Below is a small trained network, with its code and all its weights. Each question gives an input and a target symbol and asks what happens when units are switched off, that is, made to give their printed mean instead of their output.

import numpy as np


def w(rows, s, z=0):
    codes = np.array(rows[::2]) - 128.0
    scale = np.full(codes.shape[1], s)
    scale[-1] = z or s
    return codes * scale


def f(y):
    return y / 2 * (1 + np.tanh(0.7978845608 * (y + 0.044715 * y**3)))


def softmax(a):
    e = np.exp(a - a.max(-1, keepdims=True))
    return e / e.sum(-1, keepdims=True)


def log_softmax(a):
    a = a - a.max(-1, keepdims=True)
    return a - np.log(np.exp(a).sum(-1, keepdims=True))


def net(x, mask):
    ids = ['αβγδεζθλξπστφω'.index(c) for c in x.split()]
    T = len(ids)
    res = E[ids] + P[:T]
    u = 0
    for l in range(2):
        q, k, v = (res @ M[l].T for M in (Q, K, V))
        z = softmax(np.where(np.tri(T) > 0, q @ k.T / 3**0.5, -1e9)) @ v
        res = res + np.where(mask[u], z, O[l][:, -1]) @ O[l][:, :-1]
        u += 1
        y = f(res @ A[l][:, :-1].T + A[l][:, -1])
        res = res + np.where(mask[u : u + 8], y, B[l][:, -1]) @ B[l][:, :-1]
        u += 8
    return log_softmax(res[-1] @ U[:, :-1].T + U[:, -1])


Q, K, V, O, A, B = {}, {}, {}, {}, {}, {}
E = w([
[113,174,163,203,115,217,156,202,155,39],'α',
[55,108,193,139,150,75,94,45,157,147],'β',
[149,34,79,130,209,87,168,57,119,1],'γ',
[133,190,39,77,148,119,158,110,9,181],'δ',
[68,85,182,175,144,76,151,52,132,115],'ε',
[80,108,162,127,144,51,80,80,197,120],'ζ',
[78,175,154,11,177,153,81,181,129,172],'θ',
[82,164,126,187,106,129,67,58,174,106],'λ',
[193,165,179,192,245,181,86,136,81,62],'ξ',
[117,187,172,94,27,11,232,68,168,172],'π',
[170,211,230,101,125,155,206,85,124,106],'σ',
[20,85,170,170,171,55,91,85,93,139],'τ',
[72,90,82,86,180,111,150,81,240,94],'φ',
[113,159,25,194,116,160,151,32,174,67],'ω',
],0.015)
P = w([
[102,188,133,195,186,62,103,90,168,102],'0',
[71,137,157,140,121,131,108,50,113,39],'1',
[139,151,121,190,164,94,122,133,172,179],'2',
[87,144,151,121,107,145,110,78,108,31],'3',
[152,140,120,167,149,111,143,149,147,173],'4',
[99,150,150,101,93,154,115,99,103,21],'5',
[168,137,117,150,137,125,159,167,133,165],'6',
[110,160,154,83,84,159,114,119,96,8],'7',
[184,135,120,134,120,138,169,182,122,156],'8',
[114,165,159,67,78,157,105,131,81,6],'9',
[192,129,121,123,111,142,179,193,110,153],'10',
],0.015)
Q[0] = w([
[130,68,110,220,142,225,150,178,121,113],'L0H1',
[71,64,56,78,109,137,196,152,204,144],'L0H1',
[235,66,145,193,126,109,111,146,183,254],'L0H1',
],0.0089)
K[0] = w([
[134,67,103,228,136,164,100,133,155,78],'L0H1',
[118,100,52,65,118,105,144,118,192,119],'L0H1',
[69,78,115,222,210,148,87,2,192,128],'L0H1',
],0.0087)
V[0] = w([
[122,189,28,186,17,79,241,101,44,166],'L0H1',
[236,10,97,185,76,25,106,159,141,9],'L0H1',
[118,143,239,115,42,102,125,162,254,116],'L0H1',
],0.0051)
O[0] = w([
[154,154,111,155,73,9,120,169,101,121,253],'L0H1',
[172,98,105,170,41,104,150,142,147,195,111],'L0H1',
[191,103,156,161,97,113,71,119,190,120,3],'L0H1',
],0.011,0.0021)
A[0] = w([
[140,175,132,167,92,116,133,161,158,137,51],'L0N1',
[115,119,110,124,123,122,99,138,134,186,254],'L0N2',
[155,152,154,119,129,132,147,127,143,128,163],'L0N3',
[142,147,156,130,170,71,155,151,163,132,200],'L0N4',
[137,98,161,102,158,167,130,148,160,143,97],'L0N5',
[177,122,132,137,136,166,92,133,71,127,130],'L0N6',
[122,78,178,72,147,124,118,144,117,134,176],'L0N7',
[130,139,123,145,107,157,144,177,155,249,111],'L0N8',
],0.013,0.0075)
B[0] = w([
[115,11,135,68,218,151,143,155,100,174,159],'L0N1',
[189,61,77,164,195,195,128,95,2,126,177],'L0N2',
[153,76,180,202,84,149,147,151,74,98,168],'L0N3',
[122,196,65,223,135,203,70,112,50,96,254],'L0N4',
[160,45,56,118,92,21,160,177,46,166,152],'L0N5',
[176,105,167,126,213,106,101,149,169,93,152],'L0N6',
[184,188,93,158,144,230,195,56,147,129,171],'L0N7',
[95,224,149,164,144,98,58,136,130,43,176],'L0N8',
],0.0073,0.0069)
Q[1] = w([
[183,165,113,120,147,83,117,104,104,179],'L1H1',
[107,156,113,64,135,138,96,73,86,8],'L1H1',
[145,146,95,139,170,48,130,156,170,112],'L1H1',
],0.011)
K[1] = w([
[73,124,92,115,171,26,123,63,90,149],'L1H1',
[212,172,167,40,116,160,123,255,76,122],'L1H1',
[158,83,43,114,94,107,136,159,139,102],'L1H1',
],0.0095)
V[1] = w([
[27,140,157,178,51,177,131,163,147,130],'L1H1',
[149,122,253,165,193,108,144,194,93,100],'L1H1',
[149,208,198,136,73,157,176,65,96,215],'L1H1',
],0.0058)
O[1] = w([
[47,84,64,60,45,190,78,38,68,185,4],'L1H1',
[105,109,52,175,233,86,78,10,19,113,212],'L1H1',
[231,185,193,139,129,66,201,2,103,84,89],'L1H1',
],0.0093,0.0032)
A[1] = w([
[150,120,160,98,97,75,160,78,118,120,78],'L1N1',
[129,160,100,147,165,114,91,142,108,142,46],'L1N2',
[66,172,254,108,87,155,143,115,99,234,107],'L1N3',
[170,116,204,76,113,103,70,93,215,168,114],'L1N4',
[156,108,87,94,128,112,193,181,123,217,3],'L1N5',
[110,101,119,159,59,111,129,122,132,100,29],'L1N6',
[141,146,148,142,41,140,118,97,140,173,127],'L1N7',
[108,156,161,103,127,108,140,139,169,82,78],'L1N8',
],0.014,0.006)
B[1] = w([
[136,121,119,123,101,51,149,81,149,180,186],'L1N1',
[106,102,132,129,70,150,133,122,194,150,254],'L1N2',
[51,167,251,182,174,124,134,128,106,160,134],'L1N3',
[175,138,80,125,190,110,128,129,159,232,130],'L1N4',
[130,88,189,37,112,152,62,72,35,181,147],'L1N5',
[148,106,180,113,96,112,66,134,148,127,158],'L1N6',
[141,188,125,154,93,178,94,158,129,165,144],'L1N7',
[157,143,157,64,148,104,125,172,116,139,175],'L1N8',
],0.016,0.0094)
U = w([
[104,144,165,130,170,103,136,128,142,158,64],'α',
[123,102,163,61,131,129,138,119,200,147,97],'β',
[131,166,183,85,66,171,131,109,173,84,58],'γ',
[111,117,145,72,114,171,53,101,10,123,123],'δ',
[82,50,239,76,46,150,237,113,208,76,113],'ε',
[131,163,206,52,137,196,149,87,159,73,65],'ζ',
[119,181,157,126,155,125,64,132,125,128,34],'θ',
[147,106,184,132,130,59,55,154,131,113,62],'λ',
[134,143,149,96,120,113,145,75,162,115,76],'ξ',
[93,201,109,255,163,152,155,146,175,65,207],'π',
[85,113,216,116,111,115,147,123,156,128,87],'σ',
[176,132,82,149,157,140,119,160,51,203,254],'τ',
[50,167,151,91,139,66,135,180,95,111,152],'φ',
[54,115,221,114,115,143,165,123,116,98,53],'ω',
],0.0079,0.0088)

Each question gives the input, a string of symbols that net reads in full, and the target symbol t.
The units are the heads (3 rows each of Q, K, V and O) and the neurons (one row each of A and B). Each row of codes is followed by its name. A weight is (code - 128) times the scale printed after its matrix; where a second scale follows, it is the last column's (O, A, B and U).
mask holds one flag per unit, layer by layer, with each layer's heads first. A switched-off unit (its flag False) gives its mean, the last column of its rows in O or B, instead of its output. The means were averaged over made-up inputs and are rounded, as every weight is.
A unit's drop is (log p(t) with every unit on - log p(t) with that unit switched off) / (log p(t) with every unit on - log p(t) with every unit switched off).
The circuit of an input: a set's keep is (log p(t) with only the set's units on - log p(t) with every unit switched off) / (log p(t) with every unit on - log p(t) with every unit switched off). Starting from the 12 units with the biggest drops (on a tie, the unit counted first), units are removed one at a time, each time the one whose removal leaves the highest keep (on an exact tie, the one counted first), for as long as the keep stays at least 0.8.
units of the circuit, in order: the units of the circuit, biggest drop first
k most important neurons: the k neurons with the biggest drops, biggest first
k most important neurons of layer l: the k neurons of layer l with the biggest drops, biggest first
input α γ γ, target τ: 2 most important neurons of layer 0 => [L0N8; L0N5]
input σ θ γ ω σ γ γ β γ ω, target ξ: units of the circuit, in order => [L1H1; L1N1]
input δ θ τ ε ε ε γ ε, target ζ: most important neuron => [L0N7]
input π γ τ α ω π ζ γ δ, target π: 2 most important neurons => [L0N8; L1N2]
input γ γ ω ω π ζ ω, target δ: units of the circuit, in order => [L1H1; L1N5; L0H1]
input τ ω θ θ τ θ γ σ ζ ω, target ξ: units of the circuit, in order => [L1H1; L1N1; L0N4; L0N3]
input ω φ γ γ ω ω, target γ: units of the circuit, in order => [L1H1; L1N7; L0H1; L1N6]
input θ γ ξ τ, target π: 2 most important neurons => [L0N7; L0N6]
input γ γ γ ω γ δ α γ, target δ: 2 most important neurons => [L0N1; L0N8]
input ε π ξ ε λ ζ θ ξ σ ε, target ξ: 2 most important neurons => [L0N3; L1N1]
input ξ τ φ γ γ φ θ γ φ, target δ: 2 most important neurons => [L0N5; L1N5]
input γ π δ γ, target φ: units of the circuit, in order => [L1N8; L0H1; L1H1]
input γ τ ω γ, target ε: units of the circuit, in order => [L0H1; L1H1]
input ω ω γ θ σ γ π π, target λ: most important neuron => [L1N6]
input ε γ ω γ δ γ ω ζ π φ ξ, target π: 2 most important neurons of layer 1 => [L1N5; L1N8]
input θ φ ξ σ θ γ, target ζ: units of the circuit, in order => [L0H1; L0N7]
input δ ξ ω φ π, target π: units of the circuit, in order => [L0N4; L0N8]
input δ ω φ φ σ λ γ τ β, target π: units of the circuit, in order => [L1N5; L1N8; L1N1]
input ω λ β α θ γ γ σ θ φ, target ζ: 2 most important neurons => [L0N7; L1N8]
input σ ε δ σ γ γ, target ξ: units of the circuit, in order => [L1H1; L1N1]
input ξ γ π λ τ λ, target λ: most important neuron => [L1N6]
input τ ω ξ γ γ δ φ, target π: 3 most important neurons => [L0N8; L0N4; L1N5]
input ω γ δ π ξ γ γ α π, target τ: 3 most important neurons of layer 0 => [L0N4; L0N8; L0N1]
input α π γ γ γ γ, target λ: units of the circuit, in order => [L0H1; L1N6]
input τ γ τ λ, target θ: 2 most important neurons => [L1N7; L1N4]
input δ γ γ λ τ ω, target φ: units of the circuit, in order => [L0H1; L1N8; L0N4]
input α ε γ ω ξ φ σ, target π: units of the circuit, in order => [L1N5; L1N8]
input γ α α τ, target δ: units of the circuit, in order => [L1H1]
input γ β θ α δ ζ, target φ: 2 most important neurons => [L1N8; L0N2]
